Below is a small trained network, with its code and all its weights. Each question gives an input and a target symbol and asks what happens when units are switched off, that is, made to give their printed mean instead of their output.

import numpy as np


def w(rows, s, z=0):
    codes = np.array(rows[::2]) - 128.0
    scale = np.full(codes.shape[1], s)
    scale[-1] = z or s
    return codes * scale


def f(y):
    return y / 2 * (1 + np.tanh(0.7978845608 * (y + 0.044715 * y**3)))


def softmax(a):
    e = np.exp(a - a.max(-1, keepdims=True))
    return e / e.sum(-1, keepdims=True)


def log_softmax(a):
    a = a - a.max(-1, keepdims=True)
    return a - np.log(np.exp(a).sum(-1, keepdims=True))


def net(x, mask):
    ids = ['αβγθξτψω'.index(c) for c in x.split()]
    T = len(ids)
    res = E[ids] + P[:T]
    u = 0
    for l in range(3):
        r = res
        for j in range(2):
            rows = slice(2 * j, 2 * j + 2)
            q, k, v = (r @ M[l][rows].T for M in (Q, K, V))
            z = softmax(np.where(np.tri(T) > 0, q @ k.T / 2**0.5, -1e9)) @ v
            o = O[l][rows]
            res = res + np.where(mask[u + j], z, o[:, -1]) @ o[:, :-1]
        u += 2
        y = f(res @ A[l][:, :-1].T + A[l][:, -1])
        res = res + np.where(mask[u : u + 8], y, B[l][:, -1]) @ B[l][:, :-1]
        u += 8
    return log_softmax(res[-1] @ U[:, :-1].T + U[:, -1])


Q, K, V, O, A, B = {}, {}, {}, {}, {}, {}
E = w([
[185,207,82,177,193,157],'α',
[32,164,184,202,59,133],'β',
[149,161,45,105,236,135],'γ',
[115,156,59,158,23,78],'θ',
[2,113,145,245,169,42],'ξ',
[165,109,133,26,124,188],'τ',
[185,205,246,180,128,180],'ψ',
[127,29,2,130,244,139],'ω',
],0.0094)
P = w([
[88,152,107,56,137,102],'0',
[110,168,120,73,178,63],'1',
[105,190,8,178,113,159],'2',
[65,95,138,135,106,189],'3',
[161,138,144,115,167,69],'4',
[119,183,32,198,128,164],'5',
[96,58,167,158,100,198],'6',
[217,110,156,142,167,76],'7',
[125,177,44,205,127,159],'8',
[99,40,175,154,104,200],'9',
[184,85,151,173,113,80],'10',
],0.013)
Q[0] = w([
[91,168,88,161,85,170],'0.h0',
[157,135,149,175,142,87],'0.h0',
[106,174,12,250,128,196],'0.h1',
[142,176,49,175,174,150],'0.h1',
],0.011)
K[0] = w([
[131,73,119,169,105,199],'0.h0',
[184,111,122,132,144,93],'0.h0',
[185,2,171,174,100,138],'0.h1',
[215,48,162,145,165,125],'0.h1',
],0.0099)
V[0] = w([
[194,128,121,111,114,131],'0.h0',
[103,85,131,157,107,196],'0.h0',
[183,154,189,52,97,186],'0.h1',
[126,3,105,73,184,135],'0.h1',
],0.0065)
O[0] = w([
[94,106,146,198,121,110,68],'0.h0',
[101,161,95,145,65,206,125],'0.h0',
[59,233,133,40,150,130,3],'0.h1',
[95,61,1,54,175,161,53],'0.h1',
],0.0057,0.0038)
A[0] = w([
[85,110,211,154,175,122,95],'0.n0',
[136,143,84,198,204,133,45],'0.n1',
[247,157,80,81,128,51,251],'0.n2',
[47,77,176,198,33,138,140],'0.n3',
[188,82,187,123,86,223,175],'0.n4',
[142,205,65,188,159,90,233],'0.n5',
[139,117,220,111,254,70,156],'0.n6',
[119,181,225,47,119,179,217],'0.n7',
],0.0081,0.0027)
B[0] = w([
[114,191,133,149,170,95,151],'0.n0',
[192,105,73,89,87,129,162],'0.n1',
[113,128,255,72,169,136,203],'0.n2',
[219,98,138,120,145,133,253],'0.n3',
[72,189,88,167,111,224,171],'0.n4',
[131,137,179,50,67,152,245],'0.n5',
[218,150,48,128,146,84,168],'0.n6',
[164,110,85,88,31,124,140],'0.n7',
],0.0085,0.0071)
Q[1] = w([
[254,111,185,130,153,48],'1.h0',
[111,74,105,124,187,119],'1.h0',
[82,89,224,111,145,152],'1.h1',
[175,69,142,66,88,128],'1.h1',
],0.0068)
K[1] = w([
[245,99,159,172,209,98],'1.h0',
[154,105,82,60,146,168],'1.h0',
[93,138,140,57,91,154],'1.h1',
[120,112,89,149,129,161],'1.h1',
],0.011)
V[1] = w([
[230,148,123,187,252,82],'1.h0',
[75,201,183,208,29,152],'1.h0',
[91,22,45,126,218,188],'1.h1',
[109,99,186,168,196,38],'1.h1',
],0.0034)
O[1] = w([
[188,99,174,133,162,3,188],'1.h0',
[138,92,116,129,56,195,114],'1.h0',
[167,161,155,96,115,80,1],'1.h1',
[120,181,60,162,145,111,94],'1.h1',
],0.006,0.0031)
A[1] = w([
[154,196,133,114,121,84,86],'1.n0',
[61,246,113,143,156,206,164],'1.n1',
[151,175,168,113,121,81,29],'1.n2',
[184,133,91,143,120,187,87],'1.n3',
[190,192,145,103,89,125,83],'1.n4',
[137,81,54,127,77,127,183],'1.n5',
[87,164,254,116,77,176,145],'1.n6',
[25,75,179,136,174,122,252],'1.n7',
],0.0092,0.0046)
B[1] = w([
[95,140,120,160,117,177,175],'1.n0',
[98,204,63,84,173,114,195],'1.n1',
[80,147,134,111,112,182,181],'1.n2',
[63,72,127,99,96,57,204],'1.n3',
[114,88,145,164,137,175,196],'1.n4',
[130,63,83,129,129,146,205],'1.n5',
[139,176,123,2,82,64,253],'1.n6',
[54,31,172,198,160,85,159],'1.n7',
],0.0092,0.0073)
Q[2] = w([
[133,201,89,113,141,129],'2.h0',
[27,141,52,113,106,146],'2.h0',
[39,145,169,204,161,124],'2.h1',
[94,141,49,101,145,254],'2.h1',
],0.0077)
K[2] = w([
[76,131,115,101,100,129],'2.h0',
[103,97,79,109,132,180],'2.h0',
[117,102,116,62,223,174],'2.h1',
[1,126,66,132,115,120],'2.h1',
],0.0099)
V[2] = w([
[139,190,55,181,168,101],'2.h0',
[196,117,70,176,118,225],'2.h0',
[111,200,156,196,63,203],'2.h1',
[200,131,171,92,218,254],'2.h1',
],0.0068)
O[2] = w([
[68,135,223,118,171,159,47],'2.h0',
[118,158,158,41,136,91,2],'2.h0',
[137,187,143,169,113,11,66],'2.h1',
[51,144,45,102,146,134,22],'2.h1',
],0.012,0.0058)
A[2] = w([
[216,207,154,74,140,30,163],'2.n0',
[131,137,74,19,89,114,50],'2.n1',
[128,55,107,166,233,85,184],'2.n2',
[78,114,230,158,196,134,147],'2.n3',
[64,254,93,37,127,53,163],'2.n4',
[140,37,162,158,108,171,121],'2.n5',
[137,151,122,247,168,158,254],'2.n6',
[114,84,42,139,102,41,104],'2.n7',
],0.0082,0.0059)
B[2] = w([
[93,206,190,121,50,254,197],'2.n0',
[128,93,189,47,201,117,213],'2.n1',
[116,186,166,112,25,150,200],'2.n2',
[11,101,217,156,187,66,165],'2.n3',
[164,167,95,249,231,99,215],'2.n4',
[167,155,129,189,221,161,254],'2.n5',
[148,53,138,65,119,99,209],'2.n6',
[152,181,193,126,238,157,179],'2.n7',
],0.0078,0.0096)
U = w([
[112,141,54,152,220,67,155],'α',
[113,132,198,57,3,163,124],'β',
[24,125,67,116,78,156,226],'γ',
[245,89,89,191,112,113,168],'θ',
[95,100,205,134,168,109,62],'ξ',
[135,95,103,38,162,53,191],'τ',
[129,217,150,182,133,163,71],'ψ',
[114,125,130,132,142,224,2],'ω',
],0.0073,0.007)

Each question gives the input, a string of symbols that net reads in full, and the target symbol t.
The units are the heads (2 rows each of Q, K, V and O) and the neurons (one row each of A and B). Each row of codes is followed by its name. A weight is (code - 128) times the scale printed after its matrix; where a second scale follows, it is the last column's (O, A, B and U).
mask holds one flag per unit, layer by layer, with each layer's heads first. A switched-off unit (its flag False) gives its mean, the last column of its rows in O or B, instead of its output. The means were averaged over made-up inputs and are rounded, as every weight is.
A unit's drop is (log p(t) with every unit on - log p(t) with that unit switched off) / (log p(t) with every unit on - log p(t) with every unit switched off).
The circuit of an input: a set's keep is (log p(t) with only the set's units on - log p(t) with every unit switched off) / (log p(t) with every unit on - log p(t) with every unit switched off). Starting from the 12 units with the biggest drops (on a tie, the unit counted first), units are removed one at a time, each time the one whose removal leaves the highest keep (on an exact tie, the one counted first), for as long as the keep stays at least 0.8.
units of the circuit, in order: the units of the circuit, biggest drop first
unit that matters most: the unit with the biggest drop
k most important neurons: the k neurons with the biggest drops, biggest first
k most important neurons of layer l: the k neurons of layer l with the biggest drops, biggest first
heads that matter: for each layer, one digit per head in row order, 1 if its drop is at least 0.15 and else 0, layers parted by /
input θ β ω, target τ: unit that matters most => 2.h0
input β ψ ψ ξ ξ ξ θ τ, target ξ: 2 most important neurons of layer 2 => [2.n3 2.n2]
input ξ ω θ, target τ: units of the circuit, in order => [0.h1 2.h0 1.n5 2.n1]
input α τ ψ β ψ α, target ψ: heads that matter => 01 / 00 / 01
input γ γ ω, target ω: units of the circuit, in order => [2.h1 0.h1]
input β θ ξ ξ, target ξ: units of the circuit, in order => [2.n3 1.n7]
input ψ θ ξ ω θ ξ, target τ: units of the circuit, in order => [2.h0 0.h1 0.n1 2.n1]
input θ θ θ ψ ψ α ξ γ, target ψ: units of the circuit, in order => [1.h0 2.n0]
input θ θ ψ ω ξ θ ξ, target ξ: 2 most important neurons => [2.n3 0.n6]
input ψ θ β α, target α: 2 most important neurons => [0.n3 1.n1]
input ξ β ξ τ ω, target β: heads that matter => 01 / 00 / 00
input ξ ξ ψ θ β, target ξ: heads that matter => 10 / 10 / 10
input β τ γ α ψ θ θ ξ θ γ τ, target ξ: 4 most important neurons of layer 0 => [0.n6 0.n5 0.n0 0.n7]
input ψ ξ ξ ξ ξ ξ θ ξ τ α, target α: 3 most important neurons => [0.n4 1.n1 2.n4]
input θ ξ ξ τ ω, target ξ: heads that matter => 01 / 10 / 11
input β τ ξ, target α: units of the circuit, in order => [0.h1 2.n4 1.n1]
input α θ β ω θ θ, target τ: units of the circuit, in order => [0.h1 2.h0 2.n1]
input τ α θ α θ ξ, target θ: units of the circuit, in order => [0.n1 0.n2 2.h1]
input γ ψ β, target ψ: units of the circuit, in order => [0.h1 2.h1 1.n1 2.n0]
input β ξ ω θ θ θ θ θ β, target β: heads that matter => 00 / 00 / 10
input ξ τ θ θ ξ θ θ θ, target ξ: heads that matter => 00 / 10 / 00
input θ ξ θ θ θ ξ θ θ θ, target β: most important neuron => [0.n5]
input θ α θ θ θ θ γ τ ψ ξ ω, target τ: units of the circuit, in order => [2.h1 1.h0 2.n4]
input ω θ ξ θ ψ ξ θ ψ θ, target ψ: unit that matters most => 2.n4
input α θ θ θ θ θ β ω β, target τ: heads that matter => 01 / 10 / 10
input β ψ β θ β, target ψ: 2 most important neurons of layer 0 => [0.n6 0.n2]
